Below are the code and all the weights of a small trained network. Each question names an input and a class and asks about switching units off, where a switched-off unit gives its printed mean instead of its output.

import numpy as np


def w(rows, s, z=0):
    codes = np.array(rows[::2]) - 128.0
    scale = np.full(codes.shape[1], s)
    scale[-1] = z or s
    return codes * scale


def norm(h):
    return h / np.sqrt((h * h).mean(-1, keepdims=True) + 1e-5)


def f(y):
    return np.maximum(y, 0)


def log_softmax(a):
    a = a - a.max(-1, keepdims=True)
    return a - np.log(np.exp(a).sum(-1, keepdims=True))


def net(x, mask):
    res = np.array(x, float).reshape(1, 8) / 4 @ E
    u = 0
    for l in range(3):
        y = f(norm(res) @ A[l][:, :-1].T + A[l][:, -1])
        res = res + np.where(mask[u : u + 12], y, B[l][:, -1]) @ B[l][:, :-1]
        u += 12
    return log_softmax(norm(res)[-1] @ U[:, :-1].T + U[:, -1])


A, B = {}, {}
E = w([
[138,111,136,132,116,121,140],'x0',
[72,161,194,94,161,57,180],'x1',
[129,138,98,173,138,196,254],'x2',
[123,132,125,124,134,133,122],'x3',
[26,114,94,124,75,120,119],'x4',
[162,157,81,104,116,82,141],'x5',
[129,129,127,127,128,129,128],'x6',
[117,61,85,170,218,91,115],'x7',
],0.0068)
A[0] = w([
[207,249,43,71,79,91,151,187],'L0N1',
[144,201,195,132,63,103,78,119],'L0N2',
[119,206,25,146,85,3,189,113],'L0N3',
[117,67,87,190,224,77,67,235],'L0N4',
[122,176,217,72,120,80,215,6],'L0N5',
[88,98,165,49,100,31,15,39],'L0N6',
[212,131,149,89,208,181,142,155],'L0N7',
[124,143,224,227,54,140,96,144],'L0N8',
[74,125,152,81,254,75,165,29],'L0N9',
[45,184,184,232,168,208,97,98],'L0N10',
[24,111,18,166,66,155,101,184],'L0N11',
[29,132,210,99,205,82,166,2],'L0N12',
],0.0061,0.0031)
B[0] = w([
[115,76,193,111,141,172,127,227],'L0N1',
[143,58,111,130,200,136,118,185],'L0N2',
[132,92,246,156,126,150,164,186],'L0N3',
[120,97,150,92,116,183,130,255],'L0N4',
[169,133,31,139,74,112,74,176],'L0N5',
[163,44,200,152,173,147,96,218],'L0N6',
[164,147,210,181,100,85,132,202],'L0N7',
[88,112,163,99,136,171,122,176],'L0N8',
[216,110,84,77,15,142,151,190],'L0N9',
[129,150,221,120,127,158,131,174],'L0N10',
[168,133,209,220,109,110,129,222],'L0N11',
[193,187,141,100,2,159,80,189],'L0N12',
],0.0074,0.0057)
A[1] = w([
[118,79,77,242,195,57,121,86],'L1N1',
[150,93,98,98,51,150,136,130],'L1N2',
[168,73,172,135,143,199,123,230],'L1N3',
[94,169,74,169,123,146,255,19],'L1N4',
[103,16,163,150,92,89,187,145],'L1N5',
[83,170,155,99,106,55,60,158],'L1N6',
[114,158,87,121,192,80,156,73],'L1N7',
[170,53,108,123,166,87,171,2],'L1N8',
[155,116,94,97,102,159,102,188],'L1N9',
[113,73,129,141,89,172,144,167],'L1N10',
[158,141,193,34,47,149,189,115],'L1N11',
[103,203,93,166,95,206,210,122],'L1N12',
],0.0079,0.0018)
B[1] = w([
[83,171,80,58,102,143,92,138],'L1N1',
[145,144,105,162,98,204,123,160],'L1N2',
[80,255,74,77,159,119,175,247],'L1N3',
[173,13,154,100,191,121,77,146],'L1N4',
[87,163,116,112,147,83,150,190],'L1N5',
[132,73,83,132,95,71,122,141],'L1N6',
[128,182,128,158,164,135,97,128],'L1N7',
[74,188,148,75,154,122,114,143],'L1N8',
[82,89,113,180,123,153,94,151],'L1N9',
[120,187,112,146,172,96,82,181],'L1N10',
[111,104,90,69,116,130,131,211],'L1N11',
[82,23,137,101,180,67,58,162],'L1N12',
],0.0081,0.012)
A[2] = w([
[191,65,190,156,118,106,49,51],'L2N1',
[50,51,162,138,28,85,131,145],'L2N2',
[125,85,113,143,199,174,188,52],'L2N3',
[100,168,121,100,131,195,77,123],'L2N4',
[66,131,86,117,111,105,132,56],'L2N5',
[140,44,105,75,171,225,172,88],'L2N6',
[254,138,183,111,153,145,165,142],'L2N7',
[63,149,191,123,158,81,144,97],'L2N8',
[150,169,66,245,163,208,87,84],'L2N9',
[195,183,114,92,143,52,106,81],'L2N10',
[139,147,136,100,136,60,47,252],'L2N11',
[139,159,121,51,97,133,138,135],'L2N12',
],0.0081,0.0018)
B[2] = w([
[155,77,145,126,177,134,160,164],'L2N1',
[207,144,91,192,154,118,133,197],'L2N2',
[99,84,178,102,171,94,102,161],'L2N3',
[87,131,112,95,122,77,179,254],'L2N4',
[160,150,72,136,122,147,138,163],'L2N5',
[110,113,76,105,128,104,88,187],'L2N6',
[123,138,116,230,140,106,94,201],'L2N7',
[119,193,134,124,122,163,124,231],'L2N8',
[242,65,112,94,1,93,134,187],'L2N9',
[93,138,125,151,87,135,185,191],'L2N10',
[122,128,95,149,138,179,161,239],'L2N11',
[135,155,100,144,127,159,100,243],'L2N12',
],0.0091,0.0057)
U = w([
[105,141,70,78,131,141,108,174],'0',
[206,50,98,114,24,134,112,133],'1',
[118,9,166,118,213,129,94,115],'2',
[121,164,103,121,125,135,106,109],'3',
[124,154,121,122,112,127,105,221],'4',
[122,134,121,121,111,160,145,162],'5',
[152,148,150,254,108,114,119,32],'6',
[100,134,177,82,95,155,168,3],'7',
],0.012,0.0023)

Each question gives the input, the list of numbers given to net, and the class t.
The units are the neurons (one row each of A and B). Each row of codes is followed by its name. A weight is (code - 128) times the scale printed after its matrix; where a second scale follows, it is the last column's (A, B and U).
mask holds one flag per neuron, layer by layer. A switched-off neuron (its flag False) gives its mean, the last column of its row in B, instead of its output. The means were averaged over made-up inputs and are rounded, as every weight is.
A unit's drop is (log p(t) with every unit on - log p(t) with that unit switched off) / (log p(t) with every unit on - log p(t) with every unit switched off).
The circuit of an input: a set's keep is (log p(t) with only the set's units on - log p(t) with every unit switched off) / (log p(t) with every unit on - log p(t) with every unit switched off). Starting from the 12 units with the biggest drops (on a tie, the unit counted first), units are removed one at a time, each time the one whose removal leaves the highest keep (on an exact tie, the one counted first), for as long as the keep stays at least 0.8.
units of the circuit, in order: the units of the circuit, biggest drop first
most important unit: the unit with the biggest drop
top k neurons: the k neurons with the biggest drops, biggest first
top k neurons in layer l: the k neurons of layer l with the biggest drops, biggest first
input [7,1,5,6,8,5,-2,7], class 6: top 4 neurons : [L0N11; L0N3; L1N11; L1N3]
input [-2,2,6,-2,-4,-1,2,-6], class 0: most important unit : L0N1
input [0,-3,8,2,-5,-7,-8,1], class 2: units of the circuit, in order : [L1N12; L2N3]
input [5,2,-8,4,1,-1,6,-7], class 2: top 3 neurons : [L0N6; L0N2; L2N1]
input [3,6,1,2,4,5,5,-4], class 1: units of the circuit, in order : [L0N5; L1N3]
input [2,0,6,1,8,-5,4,-7], class 6: units of the circuit, in order : [L0N11; L2N2]
input [-1,6,5,-7,-8,0,6,-2], class 6: top 2 neurons : [L2N7; L0N7]
input [-6,5,-4,6,0,8,-5,2], class 7: top 2 neurons : [L0N3; L0N6]
input [5,-1,-4,4,8,-2,6,-2], class 6: top 2 neurons : [L0N11; L2N2]
input [4,8,-8,5,-2,7,2,4], class 1: units of the circuit, in order : [L0N9; L1N3]
input [2,5,-7,-2,8,-5,-2,1], class 6: top 2 neurons : [L2N2; L1N12]
input [-5,4,8,2,1,-8,7,2], class 2: units of the circuit, in order : [L1N4; L2N3]
input [2,8,7,-6,-3,1,-3,-8], class 0: units of the circuit, in order : [L1N11; L0N5; L0N11]
input [-5,1,-7,-5,1,5,7,0], class 2: units of the circuit, in order : [L0N6]
input [-4,-6,6,6,-2,-7,4,-2], class 7: top 3 neurons in layer 1 : [L1N3; L1N12; L1N2]
input [0,-1,2,6,7,-5,2,3], class 6: top 2 neurons : [L0N11; L1N11]
input [-3,-6,0,-2,-8,-3,-2,2], class 6: top 2 neurons in layer 0 : [L0N7; L0N5]
input [-4,7,3,-6,-7,-7,-5,4], class 1: units of the circuit, in order : [L0N9; L0N12]
input [-4,8,-8,5,-4,8,-5,-6], class 1: units of the circuit, in order : [L1N6; L1N3]
input [0,8,7,7,-3,7,-5,-2], class 1: top 3 neurons : [L0N5; L1N3; L1N11]
input [5,-6,7,7,-4,-6,3,1], class 2: units of the circuit, in order : [L1N12; L2N3]
input [-5,0,-5,1,0,-5,-3,-2], class 2: units of the circuit, in order : [L0N6]
input [-6,-6,8,0,-4,-7,-8,-4], class 2: top 2 neurons : [L1N12; L2N3]
input [1,-7,-8,-2,8,-1,8,6], class 2: top 4 neurons in layer 0 : [L0N6; L0N9; L0N12; L0N5]
input [0,6,-6,-4,3,5,0,1], class 1: top 3 neurons : [L0N12; L0N9; L1N6]
input [6,-3,8,5,-3,-8,2,-6], class 2: units of the circuit, in order : [L1N12; L2N3; L0N12]
input [-2,3,2,1,-5,5,-3,0], class 6: top 4 neurons : [L0N7; L2N7; L0N4; L0N5]
input [2,-1,8,-5,-8,4,2,0], class 2: top neuron : [L1N4]
